Below are the code and all the weights of a small trained network. Each question names an input and a class and asks about switching units off, where a switched-off unit gives its printed mean instead of its output.

import numpy as np


def w(rows, s, z=0):
    codes = np.array(rows[::2]) - 128.0
    scale = np.full(codes.shape[1], s)
    scale[-1] = z or s
    return codes * scale


def f(y):
    return y / 2 * (1 + np.tanh(0.7978845608 * (y + 0.044715 * y**3)))


def log_softmax(a):
    a = a - a.max(-1, keepdims=True)
    return a - np.log(np.exp(a).sum(-1, keepdims=True))


def net(x, mask):
    res = np.array(x, float).reshape(1, 5) / 4 @ E
    y = f(res @ A[0][:, :-1].T + A[0][:, -1])
    res = res + np.where(mask, y, B[0][:, -1]) @ B[0][:, :-1]
    return log_softmax(res[-1] @ U[:, :-1].T + U[:, -1])


A, B = {}, {}
E = w([
[120,227,115,57,151,161,207],'x0',
[169,70,75,90,248,158,96],'x1',
[120,124,121,120,123,129,124],'x2',
[53,69,147,170,155,177,201],'x3',
[133,133,143,135,137,124,130],'x4',
],0.014)
A[0] = w([
[63,74,140,196,125,196,162,51],'N1',
[160,46,137,151,88,72,91,99],'N2',
[111,200,118,73,155,124,182,72],'N3',
[100,173,165,189,2,110,157,130],'N4',
[170,155,139,70,136,138,216,25],'N5',
[114,134,113,125,112,171,110,97],'N6',
[135,88,148,168,105,179,92,52],'N7',
[156,99,169,199,73,152,98,108],'N8',
[165,81,148,167,107,126,113,43],'N9',
[180,116,109,128,200,129,143,121],'N10',
[192,140,138,71,105,62,94,18],'N11',
[154,67,121,209,96,99,81,91],'N12',
[231,189,122,100,78,68,58,35],'N13',
[108,117,130,108,167,146,91,79],'N14',
[146,125,106,147,129,147,137,54],'N15',
[112,53,132,167,97,96,38,102],'N16',
[53,147,199,112,25,59,138,114],'N17',
[122,192,111,61,154,178,168,84],'N18',
[54,53,169,112,145,163,215,3],'N19',
[170,166,80,124,105,121,94,72],'N20',
[168,65,91,102,196,128,128,109],'N21',
[200,157,105,114,95,119,82,25],'N22',
[103,175,204,144,81,102,136,72],'N23',
[138,89,145,132,108,128,109,50],'N24',
[62,97,126,195,154,159,213,37],'N25',
[109,129,99,124,162,111,116,16],'N26',
[131,132,142,131,108,123,139,48],'N27',
[137,219,129,72,111,169,220,101],'N28',
[162,105,97,100,227,112,113,121],'N29',
[183,58,101,73,211,184,111,130],'N30',
[156,105,127,114,152,107,151,44],'N31',
[122,129,144,124,182,165,77,106],'N32',
],0.013,0.0054)
B[0] = w([
[148,171,198,42,184,85,147,209],'N1',
[68,181,101,181,182,110,94,203],'N2',
[38,157,120,183,185,103,69,200],'N3',
[203,2,56,132,40,227,220,249],'N4',
[75,151,122,157,146,95,83,180],'N5',
[115,102,120,116,119,103,121,126],'N6',
[125,150,104,135,139,70,110,163],'N7',
[110,156,104,183,136,115,100,185],'N8',
[84,129,125,140,138,103,109,164],'N9',
[130,90,103,137,53,132,168,187],'N10',
[175,137,191,71,164,87,147,181],'N11',
[61,184,77,155,162,72,91,210],'N12',
[181,161,214,20,193,144,126,224],'N13',
[161,108,104,135,96,119,170,153],'N14',
[140,116,122,127,128,113,150,124],'N15',
[56,182,143,189,154,62,76,221],'N16',
[162,78,92,159,61,196,183,234],'N17',
[77,154,119,197,162,74,70,205],'N18',
[162,162,207,38,174,122,86,210],'N19',
[156,141,181,85,149,118,146,167],'N20',
[145,71,73,133,76,170,155,213],'N21',
[125,144,158,48,144,103,133,176],'N22',
[127,99,83,113,91,164,159,193],'N23',
[128,155,128,148,129,91,99,146],'N24',
[191,152,204,25,154,105,110,211],'N25',
[134,92,131,130,118,131,121,134],'N26',
[115,100,113,116,96,125,134,131],'N27',
[67,165,99,221,156,70,79,237],'N28',
[147,93,124,154,67,190,188,217],'N29',
[185,68,98,164,63,206,167,244],'N30',
[115,135,98,114,96,121,164,135],'N31',
[127,86,109,128,88,163,143,165],'N32',
],0.0095,0.018)
U = w([
[147,65,81,200,75,220,156,246],'0',
[69,120,101,254,173,113,106,101],'1',
[155,112,177,45,175,151,131,50],'2',
],0.013,0.0011)

Each question gives the input, the list of numbers given to net, and the class t.
The units are the neurons (one row each of A and B). Each row of codes is followed by its name. A weight is (code - 128) times the scale printed after its matrix; where a second scale follows, it is the last column's (A, B and U).
mask holds one flag per neuron, in row order. A switched-off neuron (its flag False) gives its mean, the last column of its row in B, instead of its output. The means were averaged over made-up inputs and are rounded, as every weight is.
A unit's drop is (log p(t) with every unit on - log p(t) with that unit switched off) / (log p(t) with every unit on - log p(t) with every unit switched off).
The circuit of an input: a set's keep is (log p(t) with only the set's units on - log p(t) with every unit switched off) / (log p(t) with every unit on - log p(t) with every unit switched off). Starting from the 12 units with the biggest drops (on a tie, the unit counted first), units are removed one at a time, each time the one whose removal leaves the highest keep (on an exact tie, the one counted first), for as long as the keep stays at least 0.8.
units of the circuit, in order: the units of the circuit, biggest drop first
unit that matters most: the unit with the biggest drop
top k neurons: the k neurons with the biggest drops, biggest first
drop when u is switched off: that unit's drop, to one decimal
input [-5,-4,-6,-1,-6], class 1: unit that matters most -> N16
input [0,-2,-2,-3,2], class 2: top 2 neurons -> (N30 N13)
input [3,0,-2,-4,-2], class 2: top 2 neurons -> (N13 N16)
input [8,-6,4,-8,-3], class 1: top 3 neurons -> (N28 N3 N18)
input [-5,-5,-4,-6,5], class 2: top 4 neurons -> (N13 N11 N30 N22)
input [-5,-1,3,-6,-7], class 2: top 3 neurons -> (N13 N28 N11)
input [5,-2,1,5,1], class 1: top 2 neurons -> (N28 N13)
input [6,6,0,-5,-5], class 0: top 3 neurons -> (N30 N29 N16)
input [6,4,-5,-6,-5], class 1: top 2 neurons -> (N18 N28)
input [-2,3,-5,4,7], class 2: top 2 neurons -> (N4 N17)
input [5,-1,2,-5,-7], class 1: top 4 neurons -> (N28 N18 N3 N25)
input [6,8,-7,-8,6], class 0: top 3 neurons -> (N30 N29 N10)
input [7,-1,8,-3,-4], class 1: drop when N9 is switched off -> 0.0
input [-3,-4,3,6,8], class 2: units of the circuit, in order -> (N1)
input [7,8,3,-1,-3], class 0: drop when N30 is switched off -> 1.0
input [7,-4,8,6,6], class 1: drop when N28 is switched off -> 3.0
